In the rows, 128 means zero.
Each row of numbers belongs to one of the things below and depends on some of the facts about them. Some rows are named. Which thing is each other row?

Known rows:
loplum: [111 128 133 128 128 136 134 134 129 116 125 117 124 131 126 151 126 124
 120 126 153 120 120 144  97 139 118 132 142 132 120 160 128 112 134 124
 126 124 145 134 115 134 139 104 138 142 128 127 119 129]
brigik: [105 140 133 123 130 128 127 136 120  97 146 111 126 134 114 122 121 106
 112 108 169 109  97 131  81 149 116 115 126 128 120 148 122  72 120 122
 120 112 161 140 105 162 135 125 130 153 154 124 114 138]
somor: [137 152 126 176 121 103 116 103 174 131 100 104 120 179 171  94 158 210
 144 119 102 139 127 112 127 124 135 130  95 169 147  48 132  64  95 127
 103  89  87 110 130 123  99 201 123 122 112  98  88 102]
staflar: [138 136 131 133 132 133 138 115 125 134 135 131 122 121 110 141 126 122
 118 116 143 138 144 128 123 131 127 140 140 140 123 162 143 129 136 133
 114 131 143 146 137 120 136 115 136 141 140 122 124 104]
stonan: [101 120 131 147 141 145  86 146 135 116 134 110 151 125 103 141 104 123
  74 134 114 139 128 131 147 142 108 136 112 141 198 188 124 146 134 119
 128 136 106 125 148 121 107  86 140 164 101 131 125 129]
steskesken: [140 114 120 129 127 148  99 130 124 131 145 144 131 131 171 100 139 132
 137 133 108 139 119 132 154 115 127 142 111 139 125  88 101 127 105 122
 130 124 112 137 103 110 121 188 115 113 133 105 120 149]
drevir: [121 133 129 120 124 109 143 127 131 121 115 119 127 127 107 139 122 124
 125 127 139 120 129 122 120 135 128 113 134 119 128 144 143 123 135 133
 130 133 137 118 140 145 126  96 133 133 129 141 137 124]
lupiril: [154  81 104 132 121 121  96  95 126 129 130 149 131 148 129  75 116  95
 157 115  93 157 137 111 151 144 135 141 106 124 137  89  61 135 118 124
 169  85 114 111 107 116 133 171  99 125 116 120 140 157]
vegral: [132 117 125 123 125 108 138 114 129 120 115 122 128 132  91 130 114 111
 129 116 133 131 136 121 124 146 134 122 133 122 134 147 126 125 140 133
 143 119 140 117 137 138 133  93 130 142 117 140 139 122]
giram: [140 148 118 139 164 116 141 171 104 151 145 160 120 133 183  95 143 144
 126  98  85 106  93 130 145 138 116 165  91 110 104  65  77 189  98 146
 129  99  98 114 127  97 110 153  93  51 134 109 155 138]
gripi: [125 160 126 122 150 146 131 185 108 159 158 169 136 128 197  97 143 157
 124 116  82 115 114 114 119 135  97 156  90 111 103  53  75 185 118 135
 119 104  90 124 129  94 119 156  88  48 116 143 154 142]
zoklen: [117 123 129 130 126 132 135 132 131 121 123 121 128 127 123 154 125 124
 122 127 150 133 129 142 111 133 125 136 144 131 122 158 132 125 131 130
 127 132 145 136 122 124 133 104 138 141 127 127 121 119]
kluklus: [144 109 105  93 114 126  85 138 118 112 145 157 155 118 174 109 151 144
 138 152 113 117 113 140 190  91 141 133 113 117 117  77  98 102  97 142
 136 149 111 131 114 139 109 170 116 108 150 101 136 160]
zedrol: [111 109 114 118 119 115 137 104 139 125  97 121 112 132 114 147 129 119
 137 128 145 115 145 118 105 146 113 125 144 138 125 154 119 145 148 123
 153 113 128 112 131 138 145  79 130 146 118 134 145 138]
grastum: [126 130 132 123 127 115 144 134 126 124 119 119 133 127 102 144 118 123
 129 123 137 121 130 125 122 136 137 118 134 116 131 143 143 124 130 138
 133 133 137 122 143 140 124  96 135 134 123 142 130 114]
geplaska: [120 137 131 120 123 119 141 130 131 125 120 121 135 124 108 142 124 131
 124 129 137 123 135 120 118 130 129 116 136 120 129 142 142 125 140 130
 127 138 134 123 145 141 128  97 132 133 120 149 136 118]
gimok: [120 125 124 125 126 111 143 126 133 126 111 119 124 126 114 151 126 132
 130 131 141 121 136 128 123 124 130 121 142 126 127 148 143 135 137 129
 134 139 133 121 142 136 126  94 136 135 121 138 136 119]
dubu: [119 121 128 151 137 143 151 127 117 108 130  91  99 132  96 115 112  80
 131  95 139 115 111 129 100 148 132 102 124 143 121 158 160 130 131 122
 113 132 150 122 113 129 125 128 140 155 155 124 115 119]

How the things are related:
Ω: uses; Ψ: belongs to class; γ: refers to
stesizu Ω zanin; bovur Ω skivaflum; sogruve Ω vurok; sogruve Ω skuror; somor Ω skivaflum; brudra Ω ligror; brudra Ω suklum
brudra Ω brigik; karelok Ω feskul; karelok Ω stilik; kosel Ω pletuk; kosel Ω fiflu; nebron Ω dusku; kluklus Ω dusku
kluklus Ω lebri; kluklus Ω broger; plubokun Ω lates; plubokun Ω trela; vokar Ω godri; vokar Ω drutir; tridren Ω doplan
tridren Ω flavate; braguk Ω stuse; braguk Ω dregagru; togren Ω trova; numon Ω zoklen; tasu Ω stuse; tasu Ω feskul
tasu Ω geplaska; tasu Ω nesin; zoflil Ω faros; zoflil Ω broger; flenel Ω skadum; diplas Ω feskul; diplas Ω griru
gubel Ω triban; gubel Ω viflum; gubel Ω brigik; gubel Ω tagri; kaves Ω tuplus; kaves Ω stilik; kaves Ω rore
tribrok Ω puni; gefe Ω tregres; fliflel Ω godri; fliflel Ω doplan; lupiril Ω fliles; lupiril Ω plani; lupiril Ω negum
lupiril Ω vegral; nofom Ω mumak; nofom Ω trova; nofom Ω ratrel; trastas Ω drizon; trugak Ω stilik; trugak Ω skitos
dragi Ω stonan; dragi Ω loplum; skitra Ω negum; dabrusak Ω pigifla; tidus Ω gredro; steskesken Ω doflal; flabri Ω godri
drigo Ω vegral; drigo Ω kludrak; niflibre Ω broflan; niflibre Ω pigifla; gripi Ω klavak; gripi Ω feskul; gripi Ω gredro
skika Ω kloster; grodre Ω talu; giram Ω klavak; giram Ω dimi; tanuk Ω dreden; lega Ω dubu; lega Ω zanin
stirugon Ω zedrol; stirugon Ω negum; fidom Ω liflam; stido Ω segrul; stido Ω ziste; sukli Ω poflastam; sukli Ω dubu
sukli Ω skitos; flotu Ω klavak; brutra Ω babus; brutra Ω votru; brutra Ω kudrabre; stesizu Ψ b; bovur Ψ e
vegral Ψ d; godri Ψ b; seplom Ψ b; dubu Ψ a; sogruve Ψ a; floker Ψ a; flavate Ψ b
somor Ψ a; gigun Ψ a; tutra Ψ a; brudra Ψ b; karelok Ψ a; kosel Ψ a; zoklen Ψ c
trela Ψ d; nebron Ψ c; viflum Ψ e; poflastam Ψ d; kluklus Ψ a; biner Ψ a; pigifla Ψ b
fiflu Ψ a; namem Ψ b; broger Ψ c; rozok Ψ b; plubokun Ψ a; vokar Ψ a; tridren Ψ a
stuse Ψ c; didum Ψ e; braguk Ψ d; togren Ψ a; numon Ψ d; tuplus Ψ d; fliles Ψ b
lates Ψ a; staflar Ψ c; tasu Ψ d; zoflil Ψ c; drevo Ψ b; flenel Ψ d; diplas Ψ a
triban Ψ b; brakolil Ψ b; gubel Ψ a; faros Ψ b; plani Ψ a; dretral Ψ b; kaves Ψ a
skivaflum Ψ f; babus Ψ c; trovur Ψ c; tribrok Ψ b; gura Ψ a; trenem Ψ a; stugrom Ψ c
gefe Ψ c; fliflel Ψ a; trova Ψ d; bidos Ψ c; stavas Ψ a; kludrak Ψ d; lupiril Ψ a
nofom Ψ f; trastas Ψ a; nugu Ψ a; leste Ψ d; pape Ψ b; plaso Ψ b; doflal Ψ b
dusku Ψ a; mumak Ψ b; vurok Ψ a; skadum Ψ d; trugak Ψ b; loplum Ψ a; broflan Ψ a
dragi Ψ b; dazon Ψ c; kloster Ψ e; pifuskel Ψ a; trinidri Ψ c; votru Ψ e; skuror Ψ a
groklon Ψ f; vubro Ψ c; stilik Ψ b; skitra Ψ c; tregres Ψ a; dabrusak Ψ e; suklum Ψ a
tidus Ψ f; fabril Ψ a; ratrel Ψ e; klome Ψ b; steskesken Ψ f; ligror Ψ b; doplan Ψ e
flabri Ψ a; gredro Ψ a; stelis Ψ a; drigo Ψ a; niflibre Ψ b; gripi Ψ c; klutrotus Ψ a
skika Ψ e; feskul Ψ b; dimi Ψ e; drupaban Ψ f; grodre Ψ b; zanin Ψ e; giram Ψ c
drizon Ψ f; boflis Ψ a; mafi Ψ a; nesin Ψ c; brigik Ψ a; tanuk Ψ c; zedrol Ψ a
tagri Ψ b; kudrabre Ψ d; lega Ψ d; griru Ψ b; negum Ψ f; lebri Ψ a; kleplu Ψ a
dreden Ψ b; talu Ψ e; plofle Ψ a; segrul Ψ d; drutir Ψ c; rore Ψ b; zisin Ψ a
stirugon Ψ a; drevir Ψ a; grastum Ψ a; fidom Ψ d; stido Ψ a; dregagru Ψ a; liflam Ψ c
klavak Ψ c; sukli Ψ c; pletuk Ψ b; geplaska Ψ e; gimok Ψ b; flotu Ψ b; litrubal Ψ b
stonan Ψ d; skitos Ψ b; ziste Ψ d; puni Ψ a; brutra Ψ a; stesizu γ nebron; stesizu γ pletuk
stesizu γ dreden; stesizu γ gimok; godri γ trastas; godri γ doflal; dubu γ drevo; dubu γ skadum; flavate γ stuse
flavate γ biner; flavate γ doflal; flavate γ tribrok; gigun γ lates; gigun γ fabril; karelok γ gura; karelok γ trenem
kosel γ doplan; kosel γ faros; kosel γ talu; zoklen γ kluklus; zoklen γ flenel; zoklen γ kudrabre; fiflu γ tutra
fiflu γ gura; namem γ doplan; vokar γ vurok; vokar γ griru; vokar γ gura; togren γ kaves; numon γ vurok
numon γ negum; numon γ floker; numon γ broger; tuplus γ lebri; tuplus γ brudra; tuplus γ ziste; staflar γ somor
staflar γ leste; staflar γ klutrotus; zoflil γ zedrol; zoflil γ lega; zoflil γ biner; zoflil γ drutir; zoflil γ plani
triban γ mumak; triban γ zedrol; triban γ fabril; brakolil γ zedrol; brakolil γ drevir; brakolil γ diplas; brakolil γ fliflel
gefe γ lebri; gefe γ giram; gefe γ vubro; gefe γ didum; trova γ kleplu; trova γ pape; trova γ doflal
bidos γ babus; stavas γ nugu; stavas γ litrubal; stavas γ fidom; stavas γ rozok; kludrak γ poflastam; nofom γ dusku
nofom γ diplas; nofom γ pifuskel; plaso γ feskul; plaso γ viflum; plaso γ trenem; trugak γ litrubal; loplum γ dreden
loplum γ fabril; loplum γ kudrabre; dazon γ ratrel; dazon γ floker; kloster γ kaves; kloster γ litrubal; trinidri γ zedrol
trinidri γ plani; skuror γ niflibre; skuror γ viflum; groklon γ trastas; groklon γ griru; groklon γ klutrotus; groklon γ skitra
stilik γ niflibre; tregres γ nugu; suklum γ klutrotus; suklum γ ratrel; suklum γ rozok; tidus γ pape; klome γ geplaska
klome γ lupiril; klome γ gimok; steskesken γ plubokun; gredro γ leste; gredro γ faros; stelis γ lebri; stelis γ trastas
drigo γ grastum; drigo γ gura; drigo γ fidom; skika γ drupaban; skika γ lega; skika γ flenel; dimi γ gimok
dimi γ plani; zanin γ doflal; zanin γ talu; boflis γ somor; boflis γ viflum; boflis γ doflal; boflis γ leste
mafi γ talu; brigik γ trovur; brigik γ drevo; brigik γ dragi; brigik γ diplas; brigik γ fabril; tanuk γ vurok
tanuk γ plani; tanuk γ kudrabre; tagri γ stugrom; plofle γ babus; plofle γ trovur; plofle γ biner; plofle γ broflan
segrul γ tutra; segrul γ dretral; segrul γ plani; rore γ zedrol; rore γ skitra; zisin γ tasu; zisin γ kleplu
stido γ mumak; dregagru γ trovur; dregagru γ drevo; dregagru γ skadum; dregagru γ kleplu; dregagru γ seplom; klavak γ dragi
sukli γ mumak; stonan γ litrubal; skitos γ drupaban; skitos γ doplan; skitos γ fliles; skitos γ skivaflum; puni γ diplas
brutra γ mumak; brutra γ pape

Name these rows:
No name comes twice in this set of rows, the named rows included.
[132 138 132 121 127 111 143 118 125 126 123 125 123 123 103 130 125 125
 123 116 137 117 136 115 124 139 134 117 132 124 128 145 148 120 139 136
 123 128 134 125 145 145 131 104 134 136 139 136 136 114]  kleplu
[113 135 138 125 130 134 136 131 129 117 129 117 125 132 117 141 126 122
 117 125 149 121 117 139  96 146 117 127 138 133 122 154 127 110 136 123
 127 119 148 132 116 140 141 104 136 142 131 130 119 130]  gigun
[149 144 133 137 130 131 144  96 124 149 138 140 114 116 108 130 133 125
 114 107 143 147 154 124 130 133 129 147 144 149 115 163 151 134 144 132
 101 131 141 155 141 110 140 120 136 138 153 117 127  95]  boflis
[121 137 142 140 125 128 146 115 145 123 133 121 133 129 111 124 138 127
 107 136 141 181 112 148 127 121 122 159 158 144 109 157 128 123 147 102
  84 136 165 146 116 102 142 112 136 118 124 143 122 115]  mafi
[143  85 116 133 123 106 132  81 128 122 114 129 132 148  61 114  94  74
 141  98 124 151 154 109 116 178 134 134 131 120 144 162  83 130 147 134
 176  80 149 108 129 130 151  87 119 158 104 145 144 125]  negum
[129 123 128 124 125 108 142 120 132 119 119 118 132 130  94 133 116 116
 128 121 133 132 131 123 122 139 133 123 138 120 132 145 127 124 140 131
 136 121 145 119 137 138 133  92 132 134 119 145 136 119]  fliles
[122 143 136 125 130 131 131 125 121 117 149 123 123 126 109 126 122 114
 113 109 157 120 123 120  97 145 120 121 127 130 124 154 135  91 130 129
 117 119 151 146 125 150 134 121 132 149 150 124 118 119]  dregagru
[123 132 131 121 126 113 144 128 134 121 118 118 133 127 104 137 124 125
 125 128 136 129 124 129 123 131 133 121 139 119 128 142 140 123 138 130
 126 136 144 123 137 137 127  95 134 129 122 146 134 119]  drupaban
[138 145 134 132 131 125 144  95 131 149 132 136 106 117 111 130 136 127
 114 120 147 138 148 117 125 126 122 141 143 146 119 160 151 138 141 125
 106 132 134 150 140 121 140 118 134 138 145 119 127 108]  flavate
[123 115 122 120 110 172  82 139 137 127 144 128 146 124 160  93 128 133
 138 159  86 150 146 103 141 101 124 100 100 138 152  72 122 124 137 106
 127 146  93 129 117 118 116 191 115 130 110 153 126 163]  kaves
[103 125 125 119 117 146 131 117 139 131 112 121 111 123 138 161 138 135
 128 142 154 120 149 128  93 128 104 128 147 151 121 159 135 142 149 121
 133 136 124 133 124 127 143 100 143 154 123 127 128 134]  rore
[125 136 136 128 121 109 151 117 143 118 123 119 135 128 101 118 135 128
 114 139 135 162 115 138 139 120 133 138 153 131 114 142 136 116 146 113
  96 141 163 134 128 119 135 105 135 113 125 151 134 117]  talu
[125 130 126 111 123 108 135 130 126 115 121 124 139 121 107 143 127 129
 122 128 143 116 129 129 134 126 135 120 137 119 126 145 142 110 132 141
 130 144 140 124 143 150 124  95 134 134 135 136 140 121]  broflan
[133 108 114 129 129 151  76 136 123 124 149 144 143 127 169 103 138 131
 122 141 101 136 114 139 171 109 123 146 104 140 142  99  94 127 103 121
 131 132 102 135 109 111 107 181 116 122 132  99 122 158]  togren

Now the same things, written a new way:
Some rows with their names:
tanuk: [145 104 102 141 133 135 133 135 163 133 133 153 127 149 112 133 145 120
 157 170 133 160 150 116 150 146 110 115 117 125  93 157]
fiflu: [129 129 148 127 130 144 134 104 129 127 101 126 124 116 129 139 139 127
 100 124 143 135 125 150 135 130 136 107 134 103 145 125]
pletuk: [118 139 145 132 128 129 124 125 117 126 126 113 127 114 136 129 119 122
 106 120 131 124 120 137 122 118 132 135 126 122 145 113]
plubokun: [141 117  95 134 120 108 122 156 139 146 149 142 127 153 118 129 132 113
 155 155 116 144 141 106 136 138 109 133 127 156 107 150]
gigun: [118 127 146 125 144 147 134 117 127 110 124 126 133 113 130 121 127 144
 118 110 134 119 125 136 120 121 136 134 121 110 125 118]
skadum: [114 135 145 128 132 132 123 129 117 122 134 111 128 118 133 124 117 128
 113 115 130 120 121 132 119 116 138 140 123 123 141 113]
vubro: [119 141 144 130 126 128 124 124 115 125 124 113 127 115 137 130 120 124
 109 120 129 120 118 137 122 120 133 134 127 123 146 113]
klutrotus: [119 140 145 128 124 130 124 120 115 130 122 114 126 118 134 130 121 126
 109 119 131 122 118 137 125 119 138 128 132 122 149 116]
zanin: [129 126 141 108 120 158 154 140 124 151 125 121 122 139 111 107 135 151
 100 105 132 126 120 147 137 112 175 125 158 113 149 139]
segrul: [121 129 153 135 139 152 133 104 136 115 108 125 126 111 129 136 134 128
 106 133 147 139 128 149 135 127 134 116 120  92 134 121]
brigik: [107 117 145 123 157 153 129 124 129 102 142 121 135 123 124 109 121 154
 131 102 133 117 126 122 114 114 148 151 112 105 114 114]
triban: [127 132 153 131 153 156 148 118 135 101 114 142 139  91 136 115 145 145
 103 106 132 116 126 145 117 114 106 135 110 115 108 132]
tagri: [122 129 146 124 136 142 131 115 122 121 117 124 129 118 128 127 131 137
 110 111 135 123 124 139 124 124 140 125 130 111 136 119]
somor: [131  74 133 139 107 112  78 150 114 186 209 182 133 176 100 132 153 107
  97 146 134 143 136 102 145 121  90 132 137 153  85 137]
dimi: [117 124 161 139 136 146 116  68 142 106 119 133 134 111 140 138 129 132
 123 132 149 132 118 138 133 132 122 109 116  94 125 112]
zisin: [121 128 144 119 133 142 132 114 124 124 121 124 130 120 128 124 129 143
 114 107 132 120 119 135 123 121 144 126 133 114 136 122]
pape: [129 144 148 122 124 130 138 124 114 133 116 124 132 106 139 122 134 132
  99 104 123 113 112 138 120 112 119 128 136 139 142 128]
drutir: [114 150 143 128 132 129 120 139 103 116 100 104 116 105 132 132 124 128
 126 128 141 114 115 118 127 116 126 118 120 119 138 104]

Name these rows:
No name comes twice in this set of rows, the named rows included.
[144 103  95 117 120 126 131 142 147 153 144 151 131 168 106 120 142 135
 165 142 119 143 136 101 143 139 130 117 141 147 106 161]  kosel
[154 105  87 129 129 117 131 130 158 146 119 148 131 154 112 140 148 115
 154 150 117 164 148 107 138 152 115 113 128 142 115 168]  drigo
[122 129 143 124 139 141 132 110 128 121 114 121 130 118 129 129 131 135
 112 109 131 130 121 135 121 124 140 125 127 111 141 126]  kludrak
[139 151 151 130 134 135 154 133 115 120 106 145 138  78 148 119 153 130
  78  98 118 106 117 150 112 108  79 134 122 151 123 139]  mumak
[146 120  88 137 118 120 143 187 143 149 154 140 121 155 110 120 131 111
 144 167 118 150 155 129 143 135 122 145 126 149 106 155]  lega
[118 133 143 133 129 133 126 134 115 133 132 116 126 119 129 128 124 121
  96 119 130 128 124 138 123 116 134 139 127 122 145 118]  pigifla
[129  74 134 140 111 110  77 153 112 179 210 182 133 172 101 134 153 104
  98 148 134 143 139 103 143 122  85 137 130 152  80 134]  bovur
[125 127 144 122 133 140 129 113 122 123 112 126 129 119 127 132 133 137
 107 110 136 122 125 141 126 127 144 121 134 110 139 120]  suklum
[131 145  85 120 133 101 112 203 101 125  89 118 103 134 107 133 141 130
 207 170 137 119 130  51 144 129  93  95 112 152  86 128]  fliflel
[143 113  94 133 118 112 124 158 140 153 152 143 127 159 112 128 136 114
 148 155 116 149 142 107 138 137 113 132 130 155 110 154]  niflibre
[163 116 101 124 127 123 154 153 146 142 125 175 141 130 120 115 166 137
 137 127 108 129 138 116 131 131  76 120 131 172  85 180]  brutra
[112 119 162 133 117 111  83   5 138  93 155 155 155 125 169 136 109 153
 173 110 131  93  92 113 116 145 106 107 127 126 113  94]  klavak
[122 133 147 132 142 156 146 119 138 104 120 126 127 109 131 120 126 141
 117 126 141 124 131 154 131 124 139 133 119  98 126 121]  rore
[127 124 149 112 127 148 140 118 122 143 121 131 133 127 121 115 141 150
 103  95 128 120 112 131 126 112 144 119 146 125 139 139]  trova

The same things again, as new rows of numbers:
Some rows with their names:
loplum: [120 140 140 107  97 105 148 126 143 131 138 128 113 136 140 113 140 118
 121 117 186 128 130 135 117  84 135]
karelok: [120 131 122 130 147 156 137 111 124  94 142  98 136 126 108 139 146 114
 160 127 110 117 111 121 147 137 110]
gigun: [123 138 132 136 125 126 141 129 143 120 137 124 132 137 117 116 133 127
 137 127 137 124 121 115 120 117 121]
triban: [128 133 162 146 120 118 139 131 148 117 128 134 134 135 150 119 146 113
  75 135 150 126 140 112 103  97 118]
dazon: [131 144 124 121 125 131 141 114 123 115 137 120 152 126 136 131 135 127
 125 121 131 127 125 119 132 125 122]
faros: [136 110 152 141 135 119 135 135 118 163 115 155 127 129 155 137 113 119
  80 106 131 133 140 153 112 136 142]
skitra: [126 127 104 117 136 117 119 146 118 103 149 104 121 123 117 151 128 140
 150 142  92 141 121 106 123 167 122]
trela: [136 121 154 145 123 116 174 131 123 154 131 129 127 133 152 121 121 130
  93 111 136 148 160 129  93 131 138]
negum: [131 124 139 112 117 124 128 140 108 146 129 112 119 139 162 137 116 135
 106 126 148 141 155 105 113 131 141]
litrubal: [135 138 119 124 126 137 120 121 103 129 111 121 136 127 150 130 123 165
 132 113  97 140 159 126 150 133 152]
zedrol: [124 131 144 118 116 103 100 169 120 137 131 126 108 128 155 139  99 154
  95 145 131 149 167 104 102 132 130]
tribrok: [112 126 125 134 128 131 126 154 122 118 148 110 120 116  97 139 121 123
 170 134 105 142 116 137 145 174 120]
gubel: [132 124 107 143 151 141 147 139 131 107 127 118 126 113 118 124 159 139
 141 134  82 126 135 135 133 132 128]
flabri: [129 129  97 116 159 139 132 109 145 101 131 135 115 129 124 134 158 116
 151 125  68 127 113 136 142 128 123]
lega: [124 133 123 125 145 127  99 154 129 100 133 131 123  95  99 141 141 164
 157 141  85 118 119 128 142 146 126]
plani: [123 127 156 108 122 112 113 157 113 144 138 112 102 131 152 141 100 158
 112 133 131 131 167 106  97 120 135]
gripi: [129 130 108 134 142 143 129 136 128 110 134 116 124 112  98 137 146 135
 160 137  90 115 119 122 143 145 122]
gimok: [131 117 130  94 144 133 138 130 122 133 145 121 100 111 109 128 110 150
 154 129 119 119 150 131 114 107 138]

Which thing is each row?
No name comes twice in this set of rows, the named rows included.
[133 160 107 100 118 109 139 100 145  80 151 154 140 100  93 117 162 129
 148 108 106 108  76 171 144 117 130]  skika
[127 111 114 107 128 121  70  98 151 140  95 178 112 138 156 113 127 105
  92 131 135 138 123 147 144  70 134]  skadum
[128 135 159 136 119 120 119 125 131 113 124 132 134 134 150 134 121 117
 105 140 165 127 117 107 121 109 104]  rore
[137 121 124 135 147 128 169 142 122 119 136 104 116 121 109 133 144 140
 152 113  55 145 149 135 117 161 141]  plubokun
[ 96 163  80  75  95 107 112 132 151  97 156 134  99 125 123 114 153 108
 195 133 163 150  77 159 180 116 130]  stido
[133 163 126 139 146 138  97  73 144 142 131 158 145 180  53 133  66 120
 178 127 127  93  44 121 146 145  94]  brutra
[123 132 161 132 129 137 140 125 131 131 139 121 122 129 135 122 121 131
 120 138 166 109 134 114 106  97 117]  dimi
[138 118 134 148 123 130 162 126 127 143 110 146 140 129 153 120 133 108
 118 154 178 115 116  95 122 126 120]  tuplus
[186  39 154 145  89 140  81 129 129 111  70 123 191  63  96  90  91 105
  75 143 139 126 172 189 117 120 122]  doflal
[143 154 121 118 117 122 136  71 128 129 113 158 153 134 155 102 128 118
 109 102 169 137 113 158 140  89 149]  kloster
[122 135 121 129 146 150 159 127 140 111 147  99 120 120  83 119 154 131
 175 130 108  98 105 113 139 121 107]  stesizu
[157 141 118 156 178 100 224  82 132 114 168 162 133 143 109 129 149 116
 166 119  85 150  89 129 101 168 124]  gefe
[127 124 145 117 138 114 109 120 139 120 129 161 105 129 169 135 140 126
  96 141 125 128 135 123 115  92 123]  drutir
[131 157 122 164 111 137 136 141 147  73 130 120 145 107  94 107 148 124
 171 147 131 135 102 149 167 127 115]  nofom

